Here is a tiny trained network, its code and every weight. The questions are about switching its units off for an input and a class, where a switched-off unit gives its printed mean instead of its output.

import numpy as np


def w(rows, s, z=0):
    codes = np.array(rows[::2]) - 128.0
    scale = np.full(codes.shape[1], s)
    scale[-1] = z or s
    return codes * scale


def norm(h):
    return h / np.sqrt((h * h).mean(-1, keepdims=True) + 1e-5)


def f(y):
    return np.maximum(y, 0)


def log_softmax(a):
    a = a - a.max(-1, keepdims=True)
    return a - np.log(np.exp(a).sum(-1, keepdims=True))


def net(x, mask):
    res = np.array(x, float).reshape(1, 3) / 4 @ E
    u = 0
    for l in range(3):
        y = f(norm(res) @ A[l][:, :-1].T + A[l][:, -1])
        res = res + np.where(mask[u : u + 16], y, B[l][:, -1]) @ B[l][:, :-1]
        u += 16
    return log_softmax(norm(res)[-1] @ U[:, :-1].T + U[:, -1])


A, B = {}, {}
E = w([
[180,95,55,195,168,40,170,182],'x0',
[99,2,135,162,11,124,39,134],'x1',
[240,63,191,68,162,224,178,178],'x2',
],0.0078)
A[0] = w([
[38,85,165,140,82,91,132,174,87],'0.n1',
[127,202,124,118,143,117,109,179,153],'0.n2',
[73,253,137,97,188,79,112,101,138],'0.n3',
[104,132,207,31,115,173,110,125,80],'0.n4',
[22,123,131,88,134,139,133,134,111],'0.n5',
[118,40,139,160,150,73,51,137,175],'0.n6',
[126,137,98,79,87,201,131,101,66],'0.n7',
[77,118,189,141,153,124,93,157,92],'0.n8',
[111,148,198,138,152,115,114,109,91],'0.n9',
[86,186,147,70,90,172,104,165,2],'0.n10',
[147,103,154,34,134,149,97,152,88],'0.n11',
[167,93,186,55,224,120,106,204,157],'0.n12',
[140,193,96,117,158,102,135,200,160],'0.n13',
[91,76,205,163,175,145,40,72,123],'0.n14',
[60,128,196,109,170,181,131,69,68],'0.n15',
[113,72,73,92,117,58,227,108,66],'0.n16',
],0.0065,0.0049)
B[0] = w([
[61,82,148,128,132,110,165,172,187],'0.n1',
[88,59,132,137,125,105,105,114,185],'0.n2',
[92,86,199,110,104,64,183,136,255],'0.n3',
[96,202,82,254,151,158,105,186,203],'0.n4',
[208,215,157,167,121,137,125,150,171],'0.n5',
[94,155,142,54,147,157,214,164,241],'0.n6',
[216,181,56,186,109,134,164,96,156],'0.n7',
[136,104,58,230,126,67,109,107,142],'0.n8',
[129,109,133,165,151,198,149,125,143],'0.n9',
[159,142,66,188,70,221,131,35,146],'0.n10',
[156,173,123,93,79,112,117,110,177],'0.n11',
[116,127,202,133,30,21,154,135,226],'0.n12',
[77,71,116,94,42,215,135,140,204],'0.n13',
[89,109,108,97,147,114,203,134,194],'0.n14',
[106,156,65,200,157,162,97,214,178],'0.n15',
[163,127,128,185,147,143,155,176,154],'0.n16',
],0.0051,0.0056)
A[1] = w([
[183,220,157,74,219,116,212,75,63],'1.n1',
[161,63,88,153,126,99,71,137,169],'1.n2',
[182,79,111,131,149,141,151,192,45],'1.n3',
[121,181,178,124,127,195,15,64,22],'1.n4',
[172,56,70,127,166,69,121,111,69],'1.n5',
[214,129,147,98,127,208,113,87,153],'1.n6',
[93,56,172,152,43,189,144,69,43],'1.n7',
[170,31,99,102,71,114,39,144,132],'1.n8',
[239,58,94,183,195,72,127,176,68],'1.n9',
[133,78,156,84,127,151,159,167,47],'1.n10',
[133,81,164,85,177,123,128,78,141],'1.n11',
[112,185,96,179,51,128,155,171,40],'1.n12',
[55,197,113,63,88,206,82,1,197],'1.n13',
[111,145,59,192,154,67,128,92,174],'1.n14',
[194,192,126,125,181,22,188,147,131],'1.n15',
[240,145,182,125,154,214,92,137,4],'1.n16',
],0.0076,0.0014)
B[1] = w([
[67,70,121,141,173,139,130,94,248],'1.n1',
[95,164,121,80,158,201,148,154,175],'1.n2',
[130,169,163,127,102,129,73,88,208],'1.n3',
[182,190,15,186,138,177,126,134,179],'1.n4',
[143,133,117,120,127,187,73,172,175],'1.n5',
[143,123,104,133,113,107,62,100,184],'1.n6',
[118,93,143,105,162,143,156,169,246],'1.n7',
[47,80,108,144,254,146,170,126,223],'1.n8',
[151,168,123,180,112,133,64,167,218],'1.n9',
[131,180,130,94,118,96,125,92,217],'1.n10',
[85,127,112,56,69,155,152,76,139],'1.n11',
[148,128,204,157,88,121,158,119,240],'1.n12',
[200,111,41,133,163,127,113,150,253],'1.n13',
[184,126,138,112,102,153,85,142,219],'1.n14',
[85,79,105,161,141,179,111,154,247],'1.n15',
[157,81,133,86,127,55,92,74,197],'1.n16',
],0.0078,0.005)
A[2] = w([
[23,207,49,118,23,27,54,64,61],'2.n1',
[100,161,128,125,149,176,134,64,66],'2.n2',
[204,100,153,68,115,169,116,148,62],'2.n3',
[77,205,156,172,163,147,38,176,172],'2.n4',
[118,197,117,125,72,29,88,98,55],'2.n5',
[83,119,130,210,55,19,204,132,160],'2.n6',
[77,104,160,172,108,132,94,114,55],'2.n7',
[62,83,93,86,228,143,153,100,90],'2.n8',
[173,114,249,55,114,93,88,128,41],'2.n9',
[56,138,228,117,123,224,238,149,132],'2.n10',
[120,140,90,157,114,225,64,163,112],'2.n11',
[115,185,91,2,67,48,198,162,112],'2.n12',
[156,172,228,141,133,183,176,184,159],'2.n13',
[152,119,161,86,124,205,141,21,248],'2.n14',
[81,182,138,146,194,119,152,86,176],'2.n15',
[148,55,117,119,90,152,76,217,117],'2.n16',
],0.0074,0.0017)
B[2] = w([
[174,40,222,99,247,116,88,139,217],'2.n1',
[80,62,67,182,149,161,161,123,162],'2.n2',
[81,8,100,176,201,92,86,91,178],'2.n3',
[254,165,63,80,80,149,102,115,208],'2.n4',
[165,95,174,60,151,119,68,64,159],'2.n5',
[175,153,121,79,105,156,104,59,245],'2.n6',
[146,118,196,122,159,147,183,144,174],'2.n7',
[12,138,187,78,82,117,171,174,231],'2.n8',
[191,158,214,50,117,69,70,59,186],'2.n9',
[87,172,114,105,107,108,163,215,250],'2.n10',
[165,178,86,210,106,115,213,152,226],'2.n11',
[229,200,116,211,82,134,141,45,156],'2.n12',
[98,163,115,160,26,122,138,66,186],'2.n13',
[149,139,55,236,135,105,87,195,192],'2.n14',
[109,25,129,105,119,161,64,200,187],'2.n15',
[109,190,80,128,213,150,137,58,254],'2.n16',
],0.0056,0.0062)
U = w([
[200,157,37,235,161,173,119,142,211],'0',
[4,94,146,124,175,150,189,171,232],'1',
[202,81,194,110,191,89,49,42,91],'2',
[161,204,168,131,50,115,181,75,6],'3',
],0.014,0.0014)

Each question gives the input, the list of numbers given to net, and the class t.
The units are the neurons (one row each of A and B). Each row of codes is followed by its name. A weight is (code - 128) times the scale printed after its matrix; where a second scale follows, it is the last column's (A, B and U).
mask holds one flag per neuron, layer by layer. A switched-off neuron (its flag False) gives its mean, the last column of its row in B, instead of its output. The means were averaged over made-up inputs and are rounded, as every weight is.
A unit's drop is (log p(t) with every unit on - log p(t) with that unit switched off) / (log p(t) with every unit on - log p(t) with every unit switched off).
The circuit of an input: a set's keep is (log p(t) with only the set's units on - log p(t) with every unit switched off) / (log p(t) with every unit on - log p(t) with every unit switched off). Starting from the 12 units with the biggest drops (on a tie, the unit counted first), units are removed one at a time, each time the one whose removal leaves the highest keep (on an exact tie, the one counted first), for as long as the keep stays at least 0.8.
units of the circuit, in order: the units of the circuit, biggest drop first
k most important neurons: the k neurons with the biggest drops, biggest first
k most important neurons of layer l: the k neurons of layer l with the biggest drops, biggest first
drop of u: that unit's drop, to one decimal
input [1,1,0], class 3: 2 most important neurons	1.n8, 2.n12
input [-3,6,-7], class 2: units of the circuit, in order	2.n1
input [1,-2,-4], class 2: 3 most important neurons	1.n8, 2.n1, 0.n6
input [-8,8,-7], class 0: units of the circuit, in order	1.n13, 1.n4
input [-6,6,2], class 0: 3 most important neurons	0.n3, 1.n4, 0.n4
input [-3,-3,5], class 2: 2 most important neurons	1.n16, 0.n12
input [1,2,4], class 2: 4 most important neurons	0.n3, 0.n1, 2.n9, 0.n13
input [6,7,6], class 1: 2 most important neurons of layer 1	1.n8, 1.n2
input [-7,-7,-4], class 0: 3 most important neurons of layer 1	1.n13, 1.n4, 1.n8
input [0,2,0], class 3: units of the circuit, in order	0.n6, 1.n8, 1.n15
input [5,5,6], class 2: 3 most important neurons	1.n3, 0.n4, 1.n9
input [2,1,3], class 3: 2 most important neurons	0.n12, 1.n13
input [2,-8,8], class 1: 4 most important neurons	1.n1, 1.n15, 2.n8, 1.n14
input [2,8,5], class 1: units of the circuit, in order	1.n8
input [-6,-6,-3], class 0: 3 most important neurons	0.n6, 1.n13, 1.n4
input [-6,7,-8], class 2: 2 most important neurons	2.n1, 1.n15
input [-8,8,-1], class 0: 2 most important neurons of layer 0	0.n3, 0.n4
input [-4,-1,2], class 0: 2 most important neurons of layer 0	0.n10, 0.n3
input [-1,0,-3], class 3: 2 most important neurons of layer 0	0.n3, 0.n5
input [-7,1,6], class 0: 2 most important neurons	1.n4, 0.n4
input [3,-8,6], class 1: most important neuron	1.n1
input [0,0,-1], class 3: 2 most important neurons of layer 1	1.n8, 1.n1
input [1,-4,-3], class 1: drop of 0.n12	0.9
input [-3,-4,-6], class 2: drop of 0.n3	1.1
input [5,-6,8], class 2: drop of 1.n16	0.2
input [1,6,4], class 1: drop of 1.n8	0.6
input [-2,2,0], class 3: most important neuron of layer 1	1.n12
